q918: [113 110 168 153 116 116 134 175  90 133 193 135 113 118 197 103 162  96
  97 178 111  85 178  96 194]
q740: [ 81 139 126 103 136  86  89 119  89 102 171 132 155 136 192 152  99  84
  77 110 139  78 117  88 191]
q244: [164 117 166 176 117 169 172 115 166 169 103 139 112 122  94 117 178 153
 156 179 115 151 174 166  93]
q561: [133 133 129 119 134 135 133 125  96 134  64 126 136 135  75 136 130 129
 129 131 134 122 128 134  73]
q274: [182 118 152 118 140 175 180 167 145 163 117 152  97 126  89 102 180 152
 175 152 120 164 172 162  88]
q192: [127 131 175 170 131 134 154 184  59 151  90 150 129 131 104 132 178 106
 105 188 131  88 187 114 104]
q605: [141 118 103 115 122 135 126 101 174 123 155 110 114 122 144 107 112 149
 153 104 118 159  99 143 143]
q435: [141 117 103 115 122 141 126 101 174 123 155 104 114 104 144 107 114 155
 153 104 129 131 160 114 113]
howmany q244: [117] => 3
howmany q274: [118] => 2
howmany q435: [141] => 2
howmany q435: [114] => 3

q159: [142  69  99 142 125 131 116 124 147  81]
q729: [118 148 148 111 117 130 140 111 137 151]
q591: [149 149 149 116 144 149 149 149 117 149]
howmany q591: [150] => 0
howmany q591: [149] => 7
howmany q591: [118] => 0
howmany q729: [129] => 0
howmany q729: [118] => 1
howmany q159: [147] => 1
howmany q159: [116] => 1

q415: [ 98 172 195  78 139  79]
q695: [199 199 199 177 200 177]
q97: [ 98 172 195 184 139  79]
howmany q695: [199] => 3
howmany q695: [177] => 2
howmany q97: [195] => 1

q524: [140  81 195 107 108  81 182 183 141 181  81 116]
q780: [ 95  78 156 103 158  95 170 114 143 168 164 156]
q708: [102 102 190 102 111 111 111 198 109 102  74 159]
q141: [128 132 174 103 110 118 109 201 155 146 114 166]
howmany q524: [81] => 3
howmany q708: [102] => 4
howmany q141: [166] => 1

q460: [101 122  94 197]
q932: [135 135  99 101]
q672: [100 100 100 100]
q483: [121  77  77 194]
howmany q932: [135] => 2
howmany q672: [100] => 4
howmany q483: [77] => 2
howmany q460: [101] => 1

q887: [141 132 136 112 132 120 128 134 117 124 132 163 169 125 133 102 121 125
 124 113 151 112 150 118 133 136 122 118 132 127 127 131 123 108 108 125
 126 120 135 121 127 129 124 143 112 151 116 130 125 127 146 145 123 135
 107 109 167  99 110]
q130: [143 132 136 143 108 120 128 134 135 108 132 163 169 125 133 102 121 127
 136 113 151 112 150 130 143 136 122 118 132 127 127 131 123 108 108 125
 126 120 135 121 127 135 135 143 112 151 116 130 127 129 141 134 121 130
 112 117 154 110 122]
q106: [141 132 136 112 132 120 128 134 117 124 132 163 169 125 133 102 121 125
 136 113 151 112 150 118 126 136 122 118 132 127 142 131 123 108 108 125
 126 120 135 121 127 129 124 143 136 151 116 130 127 129 141 134 121 130
 112 117 154 110 122]
howmany q130: [142] => 0
howmany q130: [135] => 4
howmany q887: [128] => 1
howmany q130: [131] => 1

q488: [114 152 171  72 153 152  80  86 166 159 195  79  56 152 106 166  86 153
  86 189 178 139  64 156 117 180 166  74 109 190  98  93 108  95 166  70
 115 157 153 166  77  86 163]
q777: [118 160 123 159 133 186 155  99  70 145 128 151 148 149 135 136 127 143
 112 133 125 193  84  67 135 103 113 113  94  96  85 121 145 123  83 116
 174 125 134 140 139  83 184]
q855: [174 112 105 112 150 119 110 160 167  82 137 106 122 107 147  82 168  91
 160 107  92 106 163 175 152 122  85  95 181 161 183 154  97 155 163 161
 118  83  91 106  85 169 115]
q101: [163 137 107  70 175 152  96 136 114  99 141 110 112 128 182  84 164  96
 138 107  75 186 111 124 152  79  69  70 138 127 107 176  87 163 144 140
 144  71 120 135  62  95 194]
howmany q488: [152] => 3
howmany q101: [120] => 1
howmany q777: [123] => 2
howmany q488: [153] => 3

q895: [161 144 123 130 187 129 106  90 118 162 133 131 157 124 111 127 141 112
 141 121 177 100  99 126 125]
q748: [107 175 175  88 142 115 121 174  87  87 113 175 121  88 121 135 118 142
 123 131  76 164 175 175 121]
q576: [140 122 147  87 122 142 110 125 120 137 122 123 145  90 161  85 146  98
 176 167 121 123 115  93 172]
howmany q748: [175] => 5
howmany q748: [142] => 2
howmany q895: [111] => 1
howmany q748: [121] => 4
howmany q576: [122] => 3

q683: [137 147 110  92 154 104 117  90 117  90 131  99]
q966: [152 117 136 117 148 113 143 106 117 117 130 124]
q473: [115 123 129 106 178  83 142 157 100 140 137  89]
q875: [ 84 107 141 132 145 159 123 118 135 137 159 125]
q720: [172 161 101 110 102 107 113  94 128  85  97 114]
q434: [109 124 124  99 133 119 124 109 109  86 124 109]
q726: [ 81 109 132  98 105 123 116 105 116 117 157 108]
q676: [186 163 108 131  89 118 120 115 136 103  91 130]
howmany q676: [115] => 1
howmany q434: [124] => 4
howmany q726: [116] => 2

